Each row has a class, written after it, and each block has its own classes.
[ -65   37 -127   -8  -39   11  169 -145 -313 -197    7   -9 -176  -30
  -59  -40 -239  230   82 -171   33  127  237  -69  231  306   89   93
   23  168   75  271] | Q
[ -85  117  -47  -18 -108  -60   88   31   15   16   52  -49   23  227
  132 -194 -284 -118 -118  -56  -51  226 -261  -10  272   40  191  174
  288 -230   86   92] | K
[  18   36  -21  188 -209  -40  194   75   43  166  111  -99 -230  271
  -97 -328   85  -73  -60    7  168   16  171   97   -9 -108 -120  -28
   65 -225  -42   -2] | W
[ 109  313  -62  175 -428 -128 -192 -651  -16 -189 -201   -6  186 -231
 -331  170  178  185  424  -57 -170   56 -219  -87  -21    3 -143   52
  616  163 -136   -9] | T
[ -22 -114  220  201  157  122  187 -163  -19  297   37  214   30  117
  265 -269 -427  199 -295 -128   14 -232  188 -193  -93 -152  189    5
   34 -176   47   80] | W
[  66  -53   44  -17  -22  -41  108  189   85  189   26 -128 -252  286
  -34 -231   89 -166 -118  171  -63   -5    5   73 -130 -265 -217   40
  115 -266  -46   25] | A
[ 183   -7   50  119 -261  -62  209  138   16  216  197  -59 -330  413
   92 -381   39 -143  -25   37   13   53  177  134    3  -99  -32  -46
  133 -317  -42 -132] | Q
[  75 -105  -29 -171 -306  -34   60 -120  -89 -395 -226    6  -97 -147
   80  168 -291   40   38 -103   30  -35 -101 -119   69   95  -41  186
  214 -121  217   30] | L
[ 167   77 -162  136 -143 -202 -190 -556  -39   47 -125 -192 -104 -308
 -474   16  -10  333  112  -63 -109   88  -79    1 -107   -6 -248 -163
  199  148 -284  338] | A
[ 233   60  -42 -163 -189 -125 -167 -524 -157  -77 -153 -246  228 -163
 -199  230 -120  217  -32 -154 -232  119 -179  257   13   65 -202 -127
  408  187 -367  325] | T
[-355   61  159  293 -130  -19  340  269   92 -216  131  -22  256  215
   21  -38  315  -28  259 -177  301 -192  190  -60  151   74  -64  -36
   -7 -195  240 -262] | A
[  64 -140  -33   48 -200  -24   54  339  107 -110  194  111 -140  129
  168   42  -92  -93   82  211 -313   72  -29   13  -34  155   20 -241
  -47  -94   64  -71] | Q
[ -35   40   58  290   77  135 -201  274  -72 -271  147  165 -204  -90
 -142  -76   -7 -320 -137  422  201   82  209   99    1  268  -98 -240
 -721 -151  128 -182] | L
[ 109   37   77  146  -86  -14  171  -27    6  252  158  -89 -310  284
  -98 -284  132  -86  -51   72   58  -24  255  145  -76 -195 -171  -55
   65 -127 -194  -69] | L
[-206  103 -108  497  337   91  -24  314 -202 -149  108  152    5   13
 -239  -16   28   -1 -189  337  262  -92  167  -59   -3  -51 -230   40
  -51  163  -98   60] | K
[ -98  119  173   71  -30   18    0 -198   38  -18   75   36  230    8
   77  -38 -208  115   26 -192  -30  -98  -69   39  141  169  108 -137
 -104   -7   46  131] | L
[-101  134  181   93  -24   13   48 -166    6   22   97   32  207   41
   71  -47 -176  105    2 -176  -17  -88  -49   54  130  163  118 -119
 -102   14   30  104] | A
[-140  128  187   65  -32   23   19 -180   46  -49   65   36  258   36
   57  -33 -194  123   57 -205  -21 -114  -72   18  178  167  111 -110
 -127    5   69  135] | P
[-277   36   35  216 -171   66  259  482  199 -239  149   50  104  183
  192   20  197 -267  189  -31  133 -154   67 -146  252  126  -20    4
  -55 -258  297 -175] | T
[-104    7  -92  -82  137   94   -1 -163 -114   -6  143 -220   85  152
  -65 -134 -208  349  114 -276  -22  131 -221  -19  333  160  337  104
 -145   37   12  612] | T
[-312   33   76  227  -45   94  262  338  -28 -306   22  175  190    6
   59   26   50 -268   41  -70  352  -81   73  -62   24  165  -20  -35
    8 -174  275 -199] | P
[  18  -95 -238  278 -169   62   68  447   13 -106   63  102  -41  254
  103  -67 -128 -328 -257  273   -8  158  -47   46  107   12   28  -88
  -97 -287   55 -266] | T
[-100  119  161   41   35   34   13 -107   36   15  109   25  210   45
   81  -70 -213   52   11 -181  -25  -80 -104   45  147  155  137 -125
 -128  -21   46  161] | P
[  58  -77  141  161 -150  -40  115  133   73  119   34  -31 -184  300
   37 -269   -2 -110  -43  119   25  -70   84    1  -39 -172 -137   85
   19 -340  -13  -91] | P
[ -62   31 -223  116 -127 -124   51 -400 -116  154 -204  -97  234 -326
 -193  187   -3  186   11 -354   60  129  -71  -10   -6  243  -38 -155
  297  263 -232  237] | L
[  94  -28   57  140 -152 -131  165  171   68  180   74 -102 -296  233
  -27 -242   97  -92  -62   86   93  -39  211   90 -103 -155 -174   11
  116 -282  -22 -174] | P
[ 197   21  -44  178 -367  -50  190  150    3  110  106  -52 -277  315
   42 -301   31 -209  -29   -1  128   87  164  165   65  -20  -89  -94
  -30 -240  -50 -257] | A
[-129   17 -168 -238   15  134  297   41 -157 -105  133  -58 -176  142
  -19   99   26    9   23 -169  -11  189 -111  119  177  230  201  -80
  -98  236  -11  331] | V
[  77   63 -315  -82 -124 -113 -171 -355  165    5  -79 -208  105 -163
 -155  144   66  124  323 -262 -195  297 -246  -75   16   70   23 -248
  419  100  -86  133] | K
[-103  104  -25  -29  229   -3  107 -274 -258  -55 -140 -138  191   36
 -122  145  -42  199  117 -241  -60  188 -143  -36  100   31  -17   52
  353  215 -145  172] | L
[ -64   47  204  118 -111  -14  -64  112 -192 -195  270   -9   -5  103
 -152  -35  -26  -63  247   60  135   30   73  277  158  367   40 -101
 -418  155  -59   41] | W
[ 219  247  -38   25 -133 -167 -331 -747  -50   -5 -269 -189  245 -263
 -421  177  127  292  191  -74 -242  103 -287   64  -49 -139 -332  -24
  447  284 -427  211] | A
[ 104  213  -44  169 -192 -250 -105 -607  -58  214   67 -313   20    3
 -349  -31   72  278    5 -193   -2  145  -96  270  -34  111 -141 -277
  401  106 -401  347] | Q
[-126  127  166   74   -9   28   23 -115   23  -12   82   34  215   22
   79  -48 -213   51    7 -173  -14  -55  -56   47  158  176  127 -142
 -115   -9   57  101] | T
[ 167  134  -59 -104 -130   56  -50 -158 -114  -24   41  -63 -177  120
 -121 -133   26 -281   79  -23   57  363  159  263  106  104   37 -219
 -274   57  -73 -367] | A
[  79   58 -272  192 -399 -251 -430 -424   28 -289 -360 -343  369 -141
 -499  144  195  258  312 -109  122  227 -457  -39  182  -17 -327   10
  264   19 -186  113] | W
[-130  149  153   77  -69    5   35 -161   27   -4   93   23  262   40
   51  -48 -190   56   52 -216   -1  -47  -96   61  183  182  129 -121
  -70   11   44   90] | V
[-117  141  179   89  -53   10   13 -189   10  -31   69   37  265    7
   49  -21 -194   89   38 -217   17  -83  -59   58  166  198   98 -147
 -104   22   54   92] | V
[-159   61  -88   28  257  -57  155 -315 -213  114  -32 -131  -96   52
 -158 -164  -82  279    0 -208  131  228  102 -115   48  -40  135  176
  271  101  -81  192] | A
[ 146  -33 -228 -473 -136   31   51 -164   31  -36  -44 -251 -129  252
   82  -92 -220  -82   66 -312  -35  262 -228  201  122 -145  191  226
  298  -80  -14  167] | A
[-207  125  222  272 -247   27  340  245   89  -62  246  133 -145  235
   46 -180  115 -153    4  157  150 -200  114  -99  104  -11  -68   44
   32 -176  131 -129] | P
[ -49  122 -216  -86 -303  -23  219  -71  -52  -44  126 -120 -223   41
   39 -109 -117  -64  176 -386  149  217   14   61  329  437  292  -40
  -48   -8  161  222] | W
[-312  138 -107  422 -127  -59   31  237   29 -373   73  138  410  -16
  -52  185  259 -232  238   69   90  -21 -120  -89  180  258    6   -6
  142  -91   99 -192] | P
[-368  216  -69  613 -354  -18  110  194  102 -366  -45  148  389   31
 -273   96  177   27  194  145  224  -20 -209 -189  -11    6 -193  -54
  401  -97  240 -255] | W
[-129   75   62   48 -199  -34   97  500   31 -414   68   75   38   40
   12  162  134 -295  208  193  153   26   94   22  -14   33 -206   46
  310  -49  299 -488] | A
[-179   49  120   49 -269  -75  285  261  150  -32  118  -16   30  290
  176 -183   63  -97  112  -59   80  -15   30  -65   93  -48  -10  107
  357 -269  219 -172] | Q
[-245  -86  206  194 -320  -40  226  301  154 -430   74   95   12  120
   82  115  220   64  408    9  150 -220  196 -188   27  116 -111  -31
   73 -189  415 -329] | L
[ 168  153   88  155 -111 -172 -243 -899  102  326 -126 -153  235 -130
 -248   28  116  443  212 -259 -286  -27 -234  -59  -50 -108  -70 -137
  423  131 -407  346] | W
[-150   66  106   14   69   92  -30 -429  200  263   75   54  -94   69
 -121 -173   72   76  -19    7 -136  -12   48  -64   44 -129   69  -53
 -173   66 -150  223] | L
[ -60  267  -47  264   11 -210 -256 -568  -20  103  -94 -156  289 -263
 -484   29  115  447  237 -155   10   93  -18  -59  -75   23 -160 -197
  464  238 -128  142] | P
[ 210  120  242  136  -42   52 -295 -326 -134 -255   30   46 -152   78
   40 -146 -158  113   57  231  -76  -51  175   -5    1  124  -35  -42
 -276 -178   44  -24] | T
[ 265   17  -41 -219  -35   23 -196 -304 -122 -179 -210  -65 -182  -51
  -31   50 -248   75  142  -35 -196  152 -178  -48  -23  -37   -3  107
  222  -35   51  133] | T
[-102  -13   -8  170 -350   -2  285  265  129 -258  -67  100  160   50
  219   63   76 -259  108 -138  172  -34   21 -102   67   61  -33   22
  212 -317  243 -391] | W
[ 123   33  -23   57 -244  -45  177   87   58  130  123 -145 -232  337
    1 -331   41 -104  -44  -33   58   84  138  186   54 -108  -92  -25
   50 -287  -52  -43] | Q
[  28  -22  355  264 -188   53   29 -134  -86 -217   51  100  250  241
  211 -192 -247  151   60   31  -96 -228 -110 -171  180   65   55  113
  -96 -357   64   87] | P
[   7  212 -134  168  -57 -177  -44 -492 -117   58 -111 -137  106 -281
 -489   91  -54  213  -52 -110   38  170 -122   84 -104  -99 -194 -165
  582  221 -275  124] | T
[-280  101 -226  -41 -367    2  241   44  229 -218  174   63   64  280
  169  -70   95   96  409 -330   28   92   95   -9  399  219  272  -11
  -57  177  157  -66] | V
[-172  -42  -72 -294  233   97   68  -91  -95  -53 -114 -121  -47  111
  -47   23 -253  139  -27  -73  -33   55 -203 -126   94 -198   59  371
  206  159    3  349] | K
[-102  295  154  576 -479  -71   58  -20 -123 -127   75  273  232  -49
 -113 -132  -86 -140  -54   75  339  -17   -8   49  143  262  -38 -112
   95  -52   74 -340] | V
[ 124   39  132  179 -140   -5  100   50    3  165  149  -61 -229  402
    1 -357  -37  -74  -95   94   47   -5  201  155    7 -160 -136  -33
   16 -263  -75  -90] | Q
[-380    6  144  217   40   43  353  247   60  -49   37   48  266  175
  122  -94   68  -14   93 -124  156 -201   -2 -244   46  -64   37  184
  203 -236  248  -38] | A
[ 110  117  -95   25   83 -127 -194 -243 -136  -59  -52 -190  -37 -121
 -279   57   -9  114   79   37   47   64 -172  117 -144  -96 -116  110
  257  118 -251  160] | T
[ -19  -57  -64  -97   45    7 -146  -61  -37 -246   26  -72  -50  -78
   28   82 -228   36  148 -122  -40  -11 -192  -71  230  265  127   61
 -217   -9   99  394] | A

Next block, with new classes.
[-231  292 -156   72 -104  281  110  -65   -2 -377  -21   -7  142  112
   62  150  -65 -182  -44   30 -246 -194  -55 -121 -309 -158  315   14
   26  -24 -261   -2] | N
[  65  -10  -60   50   92   37   -4  120  -27 -118  109  -85   24  144
  -68  -65   -1   -5 -187  119  -99  -11  -44   29  -91   92   34   -8
  -11  -33   95   75] | U
[ 491  137   77 -177   26  -94   81 -144 -156   56  -60 -183 -113 -171
   25  119  -24 -147 -396 -433 -270 -288  -49 -432  456  146  119   16
   36  -14 -135 -239] | B
[  -9  151  -73   57   26   59  -12   -7   59  -61  -74  -71   59  -77
    8  -34    6 -126  -11  -66   -5  -57   11    0  -40  -16   49   25
   44  -31  -52   23] | N
[  85   -5   61  -19   22  -38  -15  -28   45   51  105  139 -115 -144
    8   67  -28   72   16   38   -7   15   56   44   -6  -48   14    7
    2   -3   -7  -31] | H
[ 100   25    9   37  -11   37  -40  -17  -44 -123   64   15  -60   31
   32  -12   18  -38  -12  -68   15  -49   -2  -11  -56  -37   52  -48
  -61   -9   -5   54] | U
[-139  157  -93   37 -120   31   23  -50  -30 -131  -79  -57  114    2
  -61  -97   55 -134  -79  -75  -21 -117   -8  -58 -111  -16   41   -4
   47  -60   24  110] | J
[ 125   61   28  -45   61    8   51  -77  -72  -92  103  105  -65  -18
  115   23  -47   22  -74  -11   34    7   -4   11  -99 -130  -57  -91
  -70  -63  -84  -15] | H
[  -5  241  -74   83  -41   74  -78 -102  -46 -238   53    8  -55   94
   32   86  -59 -123  100   13   -5 -137  -14   85  -91 -136   26  -20
  102   -6   18   13] | B
[ -81   99   21  -83   56  -22   32   -6    9  -10  109   18   36  -98
  -52    5 -105   44  -45   92  -45   50   21  -53   13   37  -83  -54
   17   -8  120  -83] | Z
[ 252   45  126   89  106   28 -128   -8   20 -106    5  132   30   66
  130   15   58  -18   40  -98   20   98   12  113 -112 -164  163 -161
 -174  -31 -155   72] | M
[  58   60  -62   86 -116  -29 -105 -101  -11 -138  128   67 -148   21
  -29   48    6   19  -79   30 -112    2   36  -37  -31 -184   62  -17
  -53   91   59  115] | J
[ 379  -68  479  126  172  287 -269    4  607  231  166  497 -229 -393
  138 -197  -18  154  172 -278  -27 -260 -138  271 -305   49 -173   -7
  323  -61 -179 -192] | C
[ -26  190 -184  124  -91  102 -133   18  -21 -127 -147  -26  140   98
  -68 -103    3 -207   77   -3   11    0    8   28  -95  -10  159   39
   57   11  -39  138] | J
[ -76  181  125   25  -65   40  -11  -96   51  255   20  -82  -86 -248
  -55 -337   24   20  175  191   59  276  211  -94   91  219 -205  184
   64   52   98   31] | N
[  -1  112   83  118  -94   61  -57    4 -114   -5   58   36  -36    7
  -42  -13  -60   63   -6  120  126   38   83   30 -109   23   75  -65
  -19    5  -28  107] | H
[ -60  190  -26    7  -49   17   26  -49  -23  -90   66   28   74  -36
  -11  -31  -38  -75   20  -33  -58  -43   10 -104  -51   -6  106   17
   53  -54   -4   32] | N
[-342   84  186   65  -85 -351 -119 -138 -296  391 -305 -160  412  221
  -79 -167  -56 -217  240    7  157  119  106 -309  432  423 -123   67
  389   19  137  286] | U
[ -57  155  -14  -31  -55  -46   35  -50  -26   69 -102  -44  104  -64
   18   20   -2  -26   65  -24  -30   20   22  -62   55   -1   39   57
    2  -56  -72   62] | B
[  79  -24   66   86   35   99   76   19 -116 -125   78  152  -36  188
   88  183   49   71   19    3    1  -20   26   80  -96  -53  226  -64
  -11  -21  -76   27] | H
[ 366   40 -107  -53   39   16   32   47 -281 -411  127  174  256  417
   68  111 -150  -59 -165  304 -226   60 -290 -108 -326 -299  207 -248
 -242 -113  -17  154] | N
[  98  289 -157   72  -35   97   -2   38  -51 -213 -103 -235  173   42
  -80  -26   32 -245   35  -86 -103  -32   -8 -107    0   37  145  -21
  -54  -77   49   96] | B
[ 141  -57 -174    3  220  -32 -112    5  -25 -219   52  -21 -120   17
  -73  -40  -98 -107  -78 -116 -178   51  -22   73   28  -98  -95 -122
 -143 -118  108   29] | N
[  87  -53   46   59 -186  369  104   15  175  273  -28 -111   53  -82
   57  -49 -275  -17  312   77  175  126   59  234  122  220   65  161
   -8 -114  -27   -4] | C
[-120  -33   45   31  -43  -78  -43  -46   -6  -27    2  145   -9   47
   55    8   87   29   65   36  -32   46  -36   13  -36  -88   97  -17
  -18   64   -4   17] | C
[  92  776 -180 -267 -239  326  -29 -451  126 -237   80  190  371 -585
 -166   56 -669 -335 -104   -5 -103 -288   72 -302 -304 -118  187 -125
   81  -58  -71 -134] | M
[ 74  84  90  42 -32   8 -78 -14 -44  23  38  77 -27 -35   9  -1 -25 -16
  32  -6  17  -7  30 -31 -38  -4  52 -47  25   8 -79  17] | B
[-112  268  -52   12   38  101  -17  -67 -120  -27    2 -103  183  -49
   48  -34  -81  -77   47  -41 -100   -6   40 -114  -38  -17   48 -135
  -10  -89  -65   26] | H
[ -77  194 -113  -15  -84    1   14  -64   12 -245   16   40  110  -13
    8   47   21 -107  -26  -46  -99 -112  -64 -108 -152 -122  126  -19
  -11    8  -33   28] | Z
[-125  -32   39  -17  170  -93    2   55  -25  -28  -65  163   58   16
   59   38   58  -21   43   78   33   96  -30   73  -33  -99   25  -84
   -5  -14   -5  -11] | J
[  55  134 -444  150   36   53  -30   -3 -182 -270   12 -285   27  325
   11  -13  156  -66  -42 -139 -315   34  -29  -16   -6 -143 -129  -52
 -140  -77  135  286] | Z
[  51  188   43   70  -37   77  -83    6   34   44  -42  147   54 -125
   25   31   10  -59  233  -72  101   22  129   85  -54   25  147    9
   66  -50  -67   92] | U
[ -26  136  -68   61  -41   54  -98  -93  -67 -193   84   13   65  102
   34    5 -122 -102   50  -56  -15  -58   -7    3 -106 -102   58 -102
   13  -37  -11   69] | N
[-66 181 -61   5 -69  12  21 -36 -13 -46 -57 -72  86 -20 -57 -72  -4 -96
  43  42 -51 -15  -5 -79  22  -4  12  56  45 -49  78  63] | Z
[ 148  -40    4   80  -32    6  -40  -74   63 -239  112  -10   -3  167
   76   31  -20 -111 -143  -52  -98 -129 -133  -34  -78 -116   -5  -57
  -16   25   40   75] | N
[-122  -20   42  -55  110 -146  -11  -59   69   95   77   36 -176 -230
    5  153  110  162   -8 -214 -131 -109   71  -13  215  -34  -46   -1
  -27   -9  109  -48] | M
[ 165   28   47   34    0   17   91   -4  -55 -148  107   24  -50  105
   25   70    3  -23  -91   78  -62    9  -15  -45  -57  -69   48  -22
  -41  -38   21   43] | N
[ -15 -102    4  -39  -27  -18   -7  -46   55  -65   19  175  -39  -51
   26   67  -84  -22    2  -39   82  -87  -79   30  -56 -119   44  -21
  -20   17  -32  -16] | J
[-239   76  -88  -43   70 -133  -25  -50  -78  -68 -100  -70   56   12
  -19  -29   31  -74  -16  -63  -72   16   12 -125   92  -19   28   17
   -8   17    3   23] | U
[  16  -24  204   36   51  -90   68  -30   20  -16  -18   31 -179  -20
   95    4  176  -32   32 -108   95  -69    1 -144   61  -65  -80   59
   47   35  -93  -20] | M
[  77  -17    5   58   45   33   52    0   12 -181   24  -37  -37  165
   84   60   83  -67  -53  -39  -54  -12   -6   20   -7  -85  169   10
  -43  -17  -43   16] | C
[ 533 -203  120    1  301 -157  467  200 -372 -273  286  -32 -878   56
  -97   83  569  522   96  153  219  899  653  365 -107   38 -757  -68
 -508 -226  390  169] | J
[ -92  116  -75    5  -37  -49   39  -71 -101  -59   12 -106   29  -29
  -53   67  -29   28   -2  -60    0  -25   44  -57   -1   -2  -62  -45
  -18  -33   59   85] | J
[  11   52 -113   79 -138   65  -69  -82  172 -105  -50  -52   61  -49
  -42  -50  -39 -122  -10 -141   -6 -115   -8   37  -65  -41  120   86
  -18  -16   -8  167] | B
[  36  166  -60  224 -305  138  121   45  -79 -158  -82 -260   80  253
 -122   39   39 -253  -63   80  157 -144   28 -122  -24   14  121   84
  124   24   89  205] | B
[ -76  -78 -118  -97  -26  -34   21  -19  -54  -69  -14   32   10   -9
  -33  -12  -91  -40    1  -12   35  -15  -12   19  -35  -87   83  -13
 -108  -90  -23   12] | C
[  -3  329  -20  147 -239  109  -84  -28   27    4  -50 -143   43   65
  -24   -1  114  -93  146 -116  -24  -58   74  -60   94  -42  172   77
    7   46   -2   73] | U
[  50  399 -189  -60  -27  108  134 -154  -70 -218   -9 -277  143   67
  173   74  -47  -49   -3  -48   -2  -95   -5   59 -107  -40  -33   74
   11  -97 -140  -13] | M
[-276  -29  -31    2  -31  -77   -9 -140  -10  124 -107  -23  119   19
   41 -105   -4  -59  110   -4  -73   79   32  -32   67   69  -48   87
   95   18  -23   84] | U
[ 114  123   74  173  -57   81  -90   21  -78 -115  112  115   12   98
   19   79   23   36 -101  -36  -38  -50   30  -10 -138  -47  251 -131
  -24   12  -80  136] | H
[ 173  -90  138   18  -48   13  -65 -122   76    8  154  183 -213  -65
   39   -3  -96   56   67  -43   19   11    8   49  -49 -108    4    6
  -51   24  -91  -22] | B
[  -6  -57   16  151  -11  104  -97   32   81 -163   84  118  -93  106
   23   28   16   41   47  -23   11  -58  -25  212 -127  -98  218   -8
   74   29   38   20] | U
[-281  136   50  -73   -1 -100   12  -30  -13   35  -62   41   31  -86
   21  -66  133   45   48   -8   55   60   61  -56   45   40  -59   39
  -56   14   22   22] | J
[-139  354  -70   78  -48   14   26  -27  -78 -206  -94  -87  275  202
   37   32   93 -189  109   22 -134   83   97  -94  -79 -104  140  -26
   61  -96  -44  169] | Z
[ -53  131  -36  -20   82   -4  -27   -2   44   -9   51  -67  -16 -106
  -31  -21  -73    5   32  -34   14  -95  -20   25    5   39  -54   40
   41  -58    8  -32] | M
[ 110  -52  -46  -13   57  -68  -79  -35  -59 -162   92   22  -30   68
    3   -3  -50   -1 -102  -59  -29   -4  -59   11  -86  -63  -13 -110
 -120   11    9   33] | U
[-105  172 -230  171 -222  -28 -212   61 -204  -25 -193  -54  257  240
 -203  151  -73 -121  123   42  -12  -82   40  115  -23   13  264  -71
  109  -46   57  235] | C
[-77 183  10  46  88  58  10  13 -18  49 -25 -27  -6 -68  24 -43  75 -61
 258 -11  51  80 155  35  27  31  37  65  55 -75 -22  40] | U
[ 41  22  45 -28 -42 -16  -5 -26  39   3  70  97 -23 -36  45   4  13  -1
  49  50 -14  -7   7  63 -59 -53 -27   5 -26 -55 -15   6] | H
[ 443  179 -229 -141    5  -12 -162   97   22 -216 -197   47  100 -198
 -178  -21  -58  -94   79   48  226  -83 -212   67 -218 -236  160  -60
 -280   25   41  -82] | U
[ 131 -230   22    1   63   47  -78  -83  -53  -96  196  126 -171  -12
   84   21 -115  207  -51  -15  -45  -26 -104  125  -76  -92  113 -131
 -173    3   49    6] | C
[ 209 -178  -30  -56  215  -91  114   58  -94 -214  179   91 -145   92
   24  214   36  135 -251 -117 -101  -79 -113  -63   49  -91   55 -116
  -70    7  134  -52] | J
[ 332 -191  105  -25  121   78    2   97  170   -7  136  128  -95  -25
  -25  -52  -30   18 -176  -79 -213 -139 -159    5    2   51  162   50
  -66 -109  -16  -21] | B
